Below are the code and all the weights of a small trained network. Each question names an input and a target symbol and asks about switching units off, where a switched-off unit gives its printed mean instead of its output.

import numpy as np


def w(rows, s, z=0):
    codes = np.array(rows[::2]) - 128.0
    scale = np.full(codes.shape[1], s)
    scale[-1] = z or s
    return codes * scale


def f(y):
    return np.maximum(y, 0)


def softmax(a):
    e = np.exp(a - a.max(-1, keepdims=True))
    return e / e.sum(-1, keepdims=True)


def log_softmax(a):
    a = a - a.max(-1, keepdims=True)
    return a - np.log(np.exp(a).sum(-1, keepdims=True))


def net(x, mask):
    ids = ['ΔΘαβεζξτ'.index(c) for c in x.split()]
    T = len(ids)
    res = E[ids] + P[:T]
    q, k, v = (res @ M[0].T for M in (Q, K, V))
    z = softmax(np.where(np.tri(T) > 0, q @ k.T / 4**0.5, -1e9)) @ v
    res = res + np.where(mask[0], z, O[0][:, -1]) @ O[0][:, :-1]
    y = f(res @ A[0][:, :-1].T + A[0][:, -1])
    res = res + np.where(mask[1:9], y, B[0][:, -1]) @ B[0][:, :-1]
    return log_softmax(res[-1] @ U[:, :-1].T + U[:, -1])


Q, K, V, O, A, B = {}, {}, {}, {}, {}, {}
E = w([
[127,113,109,157,106,116,30],'Δ',
[144,252,196,55,105,126,111],'Θ',
[181,139,159,82,113,77,76],'α',
[111,192,114,231,96,132,146],'β',
[75,46,150,143,122,129,56],'ε',
[66,138,134,170,124,100,145],'ζ',
[130,99,190,168,146,138,163],'ξ',
[137,101,125,145,31,177,167],'τ',
],0.022)
P = w([
[199,137,129,117,78,3,182],'0',
[168,115,162,100,51,72,115],'1',
[161,127,163,131,96,99,101],'2',
[136,145,138,170,115,123,114],'3',
[147,156,122,168,189,117,122],'4',
[124,164,100,188,155,149,139],'5',
[131,195,123,151,171,158,165],'6',
[105,171,107,189,175,183,143],'7',
[75,186,133,155,126,218,152],'8',
[81,183,137,120,145,217,115],'9',
[107,179,156,97,123,218,80],'10',
],0.011)
Q[0] = w([
[182,109,72,67,190,187,102],'h1',
[174,62,165,121,33,95,148],'h1',
[94,116,134,127,176,231,164],'h1',
[104,2,68,28,172,131,226],'h1',
],0.0094)
K[0] = w([
[90,180,128,153,113,108,85],'h1',
[128,115,162,119,37,40,167],'h1',
[162,146,99,89,95,100,117],'h1',
[249,142,133,167,87,2,66],'h1',
],0.0091)
V[0] = w([
[184,193,99,206,134,161,171],'h1',
[194,132,75,143,76,184,63],'h1',
[35,189,3,81,146,45,88],'h1',
[164,183,199,94,101,120,206],'h1',
],0.008)
O[0] = w([
[150,199,116,181,185,146,91,186],'h1',
[205,175,3,143,103,138,149,121],'h1',
[89,166,117,119,79,93,74,77],'h1',
[170,117,103,173,163,94,128,255],'h1',
],0.013,0.0069)
A[0] = w([
[110,89,247,89,76,165,114,87],'n1',
[128,1,56,107,192,144,54,107],'n2',
[131,120,86,149,113,59,164,52],'n3',
[82,241,149,125,108,142,128,114],'n4',
[254,153,90,102,32,191,176,166],'n5',
[117,83,228,223,37,147,151,254],'n6',
[116,203,134,43,159,85,190,156],'n7',
[203,202,153,148,162,77,112,214],'n8',
],0.0075,0.0039)
B[0] = w([
[92,161,97,119,113,152,140,152],'n1',
[69,108,144,134,99,170,135,146],'n2',
[172,158,192,154,148,102,124,137],'n3',
[91,115,133,79,165,109,21,188],'n4',
[158,68,39,149,131,136,183,174],'n5',
[159,55,74,126,218,67,126,179],'n6',
[113,77,116,214,102,163,121,170],'n7',
[145,12,70,136,140,116,118,252],'n8',
],0.011,0.016)
U = w([
[129,120,128,178,103,74,125,227],'Δ',
[163,156,106,132,150,177,135,248],'Θ',
[226,219,110,109,179,184,56,95],'α',
[92,207,173,134,129,23,98,94],'β',
[181,148,250,138,195,204,163,236],'ε',
[254,166,166,113,77,126,72,37],'ζ',
[203,249,101,135,70,88,123,2],'ξ',
[59,132,123,122,86,151,173,39],'τ',
],0.0064,0.0029)

Each question gives the input, a string of symbols that net reads in full, and the target symbol t.
The units are the heads (4 rows each of Q, K, V and O) and the neurons (one row each of A and B). Each row of codes is followed by its name. A weight is (code - 128) times the scale printed after its matrix; where a second scale follows, it is the last column's (O, A, B and U).
mask holds one flag per unit, heads first, then neurons. A switched-off unit (its flag False) gives its mean, the last column of its rows in O or B, instead of its output. The means were averaged over made-up inputs and are rounded, as every weight is.
A unit's drop is (log p(t) with every unit on - log p(t) with that unit switched off) / (log p(t) with every unit on - log p(t) with every unit switched off).
The circuit of an input: a set's keep is (log p(t) with only the set's units on - log p(t) with every unit switched off) / (log p(t) with every unit on - log p(t) with every unit switched off). Starting from all 9 units, units are removed one at a time, each time the one whose removal leaves the highest keep (on an exact tie, the one counted first), for as long as the keep stays at least 0.8.
circuit, biggest first: the units of the circuit, biggest drop first
k most important neurons: the k neurons with the biggest drops, biggest first
drop when u is switched off: that unit's drop, to one decimal
input τ Θ ξ Θ ξ α ξ ξ ε, target ε: circuit, biggest first -> (n8 h1)
input Θ Θ Δ Θ Θ ε α Θ ε Δ, target τ: circuit, biggest first -> (h1)
input Θ Θ α Δ ζ α, target β: circuit, biggest first -> (h1 n5)
input Θ τ Θ α, target Θ: circuit, biggest first -> (h1 n5)
input Δ Θ ε, target τ: 2 most important neurons -> (n2 n1)
input ζ Θ α β ζ Θ Θ β, target α: circuit, biggest first -> (h1 n4)
input ε ε Δ Θ Θ, target Δ: 2 most important neurons -> (n7 n8)
input β ξ α Θ Θ α Δ ζ, target β: 2 most important neurons -> (n8 n5)
input ξ Θ τ ζ τ Θ Δ ξ ζ, target ε: 2 most important neurons -> (n8 n5)
input ζ Θ Δ α Δ ε Δ Θ ζ β, target β: circuit, biggest first -> (h1 n4 n8)
input Θ Δ α β, target α: 2 most important neurons -> (n4 n7)
input β Δ Θ τ Δ Δ Δ Θ ζ Θ Δ, target β: 3 most important neurons -> (n8 n5 n7)
input Δ ε τ, target Θ: 2 most important neurons -> (n5 n8)
input ξ Δ Δ ξ, target ε: most important neuron -> (n8)
input ξ ζ ε Θ ε α ε, target τ: 2 most important neurons -> (n2 n1)
input β ζ α τ α Θ ζ Θ Θ ξ β, target ε: drop when h1 is switched off -> 1.0
input Θ Θ Θ, target Δ: drop when n7 is switched off -> 0.2
input τ ξ Δ ξ, target ε: drop when h1 is switched off -> 0.6
input τ Θ Θ α β τ α β ε Δ, target τ: drop when h1 is switched off -> 0.6
input Δ ε Δ Θ Θ ε ξ Θ, target ε: most important neuron -> (n5)
